Below are the code and all the weights of a small trained network. Each question names an input and a target symbol and asks about switching units off, where a switched-off unit gives its printed mean instead of its output.

import numpy as np


def w(rows, s, z=0):
    codes = np.array(rows[::2]) - 128.0
    scale = np.full(codes.shape[1], s)
    scale[-1] = z or s
    return codes * scale


def norm(h):
    return h / np.sqrt((h * h).mean(-1, keepdims=True) + 1e-5)


def f(y):
    return y / 2 * (1 + np.tanh(0.7978845608 * (y + 0.044715 * y**3)))


def softmax(a):
    e = np.exp(a - a.max(-1, keepdims=True))
    return e / e.sum(-1, keepdims=True)


def log_softmax(a):
    a = a - a.max(-1, keepdims=True)
    return a - np.log(np.exp(a).sum(-1, keepdims=True))


def net(x, mask):
    ids = ['ΓΛΩαδηξπτψ'.index(c) for c in x.split()]
    T = len(ids)
    res = E[ids] + P[:T]
    q, k, v = (norm(res) @ M[0].T for M in (Q, K, V))
    z = softmax(np.where(np.tri(T) > 0, q @ k.T / 2**0.5, -1e9)) @ v
    res = res + np.where(mask[0], z, O[0][:, -1]) @ O[0][:, :-1]
    y = f(norm(res) @ A[0][:, :-1].T + A[0][:, -1])
    res = res + np.where(mask[1:9], y, B[0][:, -1]) @ B[0][:, :-1]
    return log_softmax(norm(res)[-1] @ U[:, :-1].T + U[:, -1])


Q, K, V, O, A, B = {}, {}, {}, {}, {}, {}
E = w([
[95,141,133,98,160,113,126],'Γ',
[112,133,115,100,149,126,124],'Λ',
[75,157,146,195,149,142,112],'Ω',
[122,250,33,142,191,164,154],'α',
[158,121,71,185,57,131,117],'δ',
[81,120,73,115,150,104,112],'η',
[121,132,123,109,120,94,76],'ξ',
[119,33,66,148,118,147,151],'π',
[151,164,107,113,121,176,100],'τ',
[82,161,135,93,161,87,113],'ψ',
],0.019)
P = w([
[242,154,215,152,135,128,166],'0',
[45,110,118,63,163,137,149],'1',
[195,155,2,215,171,13,142],'2',
[33,155,68,20,109,209,151],'3',
[197,154,35,170,168,32,101],'4',
[40,132,66,42,112,218,140],'5',
[217,172,36,200,126,6,99],'6',
[57,128,68,54,118,228,140],'7',
[210,173,19,158,155,32,87],'8',
[61,139,101,78,108,190,153],'9',
[212,190,22,169,145,26,80],'10',
[72,135,76,51,104,218,158],'11',
[205,170,34,141,176,25,113],'12',
],0.009)
Q[0] = w([
[16,95,178,21,2,180,100],'head 1',
[99,20,253,124,28,156,77],'head 1',
],0.0076)
K[0] = w([
[40,112,28,135,37,111,2],'head 1',
[28,169,10,63,137,158,55],'head 1',
],0.0083)
V[0] = w([
[160,72,247,88,119,162,223],'head 1',
[75,197,166,253,149,191,113],'head 1',
],0.011)
O[0] = w([
[178,178,162,76,2,91,232,3],'head 1',
[12,229,142,205,53,158,76,134],'head 1',
],0.012,0.0044)
A[0] = w([
[149,175,164,59,95,98,85,120],'neuron 1',
[90,52,145,181,165,193,108,168],'neuron 2',
[235,138,120,92,129,73,93,103],'neuron 3',
[178,134,91,185,110,102,86,130],'neuron 4',
[112,82,103,134,88,221,72,52],'neuron 5',
[106,159,101,108,4,80,113,96],'neuron 6',
[109,187,161,126,183,83,152,83],'neuron 7',
[130,80,36,112,77,103,107,2],'neuron 8',
],0.013,0.006)
B[0] = w([
[57,157,52,128,160,145,133,149],'neuron 1',
[75,152,179,42,53,155,194,248],'neuron 2',
[107,25,243,202,101,63,59,178],'neuron 3',
[179,118,112,85,213,59,34,170],'neuron 4',
[172,113,112,154,35,4,121,171],'neuron 5',
[56,176,123,92,172,213,254,191],'neuron 6',
[194,69,28,234,146,45,97,137],'neuron 7',
[108,238,131,245,197,109,136,139],'neuron 8',
],0.0092,0.011)
U = w([
[109,173,151,95,42,128,228,109],'Γ',
[115,38,149,81,53,176,232,254],'Λ',
[2,179,239,185,60,224,125,91],'Ω',
[68,132,75,167,82,131,34,159],'α',
[147,172,102,177,175,59,52,67],'δ',
[188,47,164,93,208,156,34,115],'η',
[201,53,196,184,145,64,79,122],'ξ',
[228,53,195,109,86,57,179,95],'π',
[120,236,72,82,146,234,193,146],'τ',
[89,143,130,192,156,41,174,85],'ψ',
],0.012,0.0052)

Each question gives the input, a string of symbols that net reads in full, and the target symbol t.
The units are the heads (2 rows each of Q, K, V and O) and the neurons (one row each of A and B). Each row of codes is followed by its name. A weight is (code - 128) times the scale printed after its matrix; where a second scale follows, it is the last column's (O, A, B and U).
mask holds one flag per unit, heads first, then neurons. A switched-off unit (its flag False) gives its mean, the last column of its rows in O or B, instead of its output. The means were averaged over made-up inputs and are rounded, as every weight is.
A unit's drop is (log p(t) with every unit on - log p(t) with that unit switched off) / (log p(t) with every unit on - log p(t) with every unit switched off).
The circuit of an input: a set's keep is (log p(t) with only the set's units on - log p(t) with every unit switched off) / (log p(t) with every unit on - log p(t) with every unit switched off). Starting from all 9 units, units are removed one at a time, each time the one whose removal leaves the highest keep (on an exact tie, the one counted first), for as long as the keep stays at least 0.8.
units of the circuit, in order: the units of the circuit, biggest drop first
top k neurons: the k neurons with the biggest drops, biggest first
drop when u is switched off: that unit's drop, to one decimal
input Ω π δ α ψ η δ, target Ω: units of the circuit, in order => head 1
input α ξ Λ η Γ, target α: units of the circuit, in order => head 1; neuron 6
input ψ τ Λ Λ ξ, target ψ: top 4 neurons => neuron 3; neuron 6; neuron 2; neuron 1
input δ Γ π, target δ: top 3 neurons => neuron 4; neuron 8; neuron 6
input δ ψ δ Γ ξ α π Ω Γ ψ α, target δ: top 4 neurons => neuron 2; neuron 6; neuron 4; neuron 7
input τ τ ξ, target τ: units of the circuit, in order => head 1; neuron 6
input Λ ξ π π δ Ω π ψ Λ, target Λ: top 2 neurons => neuron 6; neuron 3
input π ξ ξ Γ η α η, target π: top 2 neurons => neuron 3; neuron 2
input Ω η δ π Λ η Ω δ, target α: top 3 neurons => neuron 5; neuron 6; neuron 2
input ξ δ Γ, target ξ: top 2 neurons => neuron 3; neuron 2
input π Λ Ω ψ η Ω Ω δ π Γ Ω ξ ψ, target π: top 2 neurons => neuron 3; neuron 2
input τ π π, target τ: top 2 neurons => neuron 6; neuron 3
input π π δ ψ π τ π ξ ξ π τ, target π: top 2 neurons => neuron 3; neuron 2
input Γ η ψ α δ ξ δ Λ Γ π Ω η ξ, target Γ: top neuron => neuron 6
input π Ω π Ω π ψ ψ η ξ ξ ξ ξ Λ, target π: top 2 neurons => neuron 3; neuron 2
input π Λ Γ, target π: top 2 neurons => neuron 3; neuron 2
input α π π, target α: top 2 neurons => neuron 6; neuron 4
input α Ω τ π Ω ψ α, target α: drop when head 1 is switched off => 0.8
input η ψ δ π ξ Γ, target η: drop when neuron 6 is switched off => 0.2
input ξ ψ π, target ξ: drop when neuron 2 is switched off => 0.1
input τ Ω Ω, target τ: drop when neuron 3 is switched off => 0.4
input η δ Ω δ Γ Ω η π π η ξ τ δ, target η: units of the circuit, in order => head 1
input Λ ξ Γ τ π ψ Γ τ Λ τ Γ, target Λ: top 2 neurons => neuron 6; neuron 3
